Below are the code and all the weights of a small trained network. Each question names an input and a class and asks about switching units off, where a switched-off unit gives its printed mean instead of its output.

import numpy as np


def w(rows, s, z=0):
    codes = np.array(rows[::2]) - 128.0
    scale = np.full(codes.shape[1], s)
    scale[-1] = z or s
    return codes * scale


def f(y):
    return np.maximum(y, 0)


def log_softmax(a):
    a = a - a.max(-1, keepdims=True)
    return a - np.log(np.exp(a).sum(-1, keepdims=True))


def net(x, mask):
    res = np.array(x, float).reshape(1, 8) / 4 @ E
    y = f(res @ A[0][:, :-1].T + A[0][:, -1])
    res = res + np.where(mask, y, B[0][:, -1]) @ B[0][:, :-1]
    return log_softmax(res[-1] @ U[:, :-1].T + U[:, -1])


A, B = {}, {}
E = w([
[110,213,164,239,212,254,124],'x0',
[137,167,151,180,107,215,185],'x1',
[89,107,255,52,107,190,127],'x2',
[66,127,96,189,73,9,32],'x3',
[109,5,74,108,76,227,233],'x4',
[125,160,177,10,131,72,171],'x5',
[150,219,115,37,130,192,183],'x6',
[215,196,233,116,70,114,64],'x7',
],0.0073)
A[0] = w([
[3,75,130,107,123,50,126,237],'n0',
[127,13,94,98,99,130,201,67],'n1',
[129,138,84,79,205,104,215,152],'n2',
[113,189,160,52,128,162,138,107],'n3',
[115,63,183,200,93,136,130,203],'n4',
[58,86,30,170,184,98,67,253],'n5',
[170,191,141,186,163,98,51,108],'n6',
[128,195,159,178,176,82,135,120],'n7',
[124,125,81,176,93,155,146,126],'n8',
[45,161,76,214,145,154,150,185],'n9',
],0.011,0.0057)
B[0] = w([
[114,48,83,57,103,124,44,224],'n0',
[130,231,89,144,178,81,51,221],'n1',
[186,242,195,181,214,141,187,210],'n2',
[185,75,242,73,83,155,135,205],'n3',
[126,119,4,150,200,155,46,204],'n4',
[85,150,41,23,163,129,114,251],'n5',
[117,230,126,191,150,51,2,226],'n6',
[106,160,120,129,59,34,29,198],'n7',
[121,38,120,174,69,69,139,184],'n8',
[135,57,46,31,134,165,115,240],'n9',
],0.008,0.013)
U = w([
[128,115,163,114,210,252,188,188],'0',
[168,79,95,185,72,245,188,42],'1',
[174,242,47,197,156,100,28,173],'2',
[94,19,23,77,94,115,41,218],'3',
[218,132,173,80,1,89,91,72],'4',
[65,89,124,209,78,107,160,2],'5',
],0.008,0.0045)

Each question gives the input, the list of numbers given to net, and the class t.
The units are the neurons (one row each of A and B). Each row of codes is followed by its name. A weight is (code - 128) times the scale printed after its matrix; where a second scale follows, it is the last column's (A, B and U).
mask holds one flag per neuron, in row order. A switched-off neuron (its flag False) gives its mean, the last column of its row in B, instead of its output. The means were averaged over made-up inputs and are rounded, as every weight is.
A unit's drop is (log p(t) with every unit on - log p(t) with that unit switched off) / (log p(t) with every unit on - log p(t) with every unit switched off).
The circuit of an input: a set's keep is (log p(t) with only the set's units on - log p(t) with every unit switched off) / (log p(t) with every unit on - log p(t) with every unit switched off). Starting from all 10 units, units are removed one at a time, each time the one whose removal leaves the highest keep (on an exact tie, the one counted first), for as long as the keep stays at least 0.8.
units of the circuit, in order: the units of the circuit, biggest drop first
top k neurons: the k neurons with the biggest drops, biggest first
drop when u is switched off: that unit's drop, to one decimal
input [2,3,3,-2,5,1,-6,3], class 2: units of the circuit, in order : [n9]
input [-8,-1,-3,-4,-1,1,-2,8], class 4: units of the circuit, in order : [n4, n5]
input [-7,4,7,-5,5,-2,-6,-6], class 2: top 2 neurons : [n1, n9]
input [-7,6,-8,3,-1,6,2,6], class 4: units of the circuit, in order : [n1, n4]
input [-1,-4,-1,-4,1,8,3,0], class 0: top 3 neurons : [n2, n7, n6]
input [-6,-4,-6,-4,3,0,-1,5], class 2: top 3 neurons : [n1, n9, n3]
input [0,-5,-3,5,-7,6,-8,-1], class 3: top 4 neurons : [n0, n2, n5, n1]
input [-1,1,-2,-6,7,3,6,-8], class 0: top 3 neurons : [n6, n7, n4]
input [4,5,0,-8,0,4,-4,8], class 4: top 2 neurons : [n3, n2]
input [-1,1,2,2,8,6,-1,-3], class 2: top 3 neurons : [n1, n9, n2]
input [-7,-2,-6,-6,-6,4,5,-7], class 2: top 2 neurons : [n2, n9]
input [2,1,7,-8,8,2,-4,-8], class 2: top 2 neurons : [n1, n4]
input [4,0,-4,1,5,-7,6,7], class 3: top 2 neurons : [n2, n1]
input [-6,3,-5,-6,3,0,-4,-6], class 2: units of the circuit, in order : [n1]
input [7,6,-1,3,4,0,4,-4], class 3: top 2 neurons : [n9, n8]
input [-6,1,0,-7,-3,-5,4,-7], class 2: top 3 neurons : [n1, n3, n9]
input [-6,2,-3,-6,-2,-5,1,-5], class 2: drop when n2 is switched off : 0.2
input [5,-1,4,-7,-8,6,5,8], class 4: drop when n3 is switched off : 1.0
input [5,-8,-2,-8,6,8,-3,-1], class 0: drop when n6 is switched off : 0.3
input [7,7,-8,8,6,6,-4,4], class 3: units of the circuit, in order : [n9]
input [2,7,5,-3,-7,5,1,-5], class 0: drop when n9 is switched off : 0.0
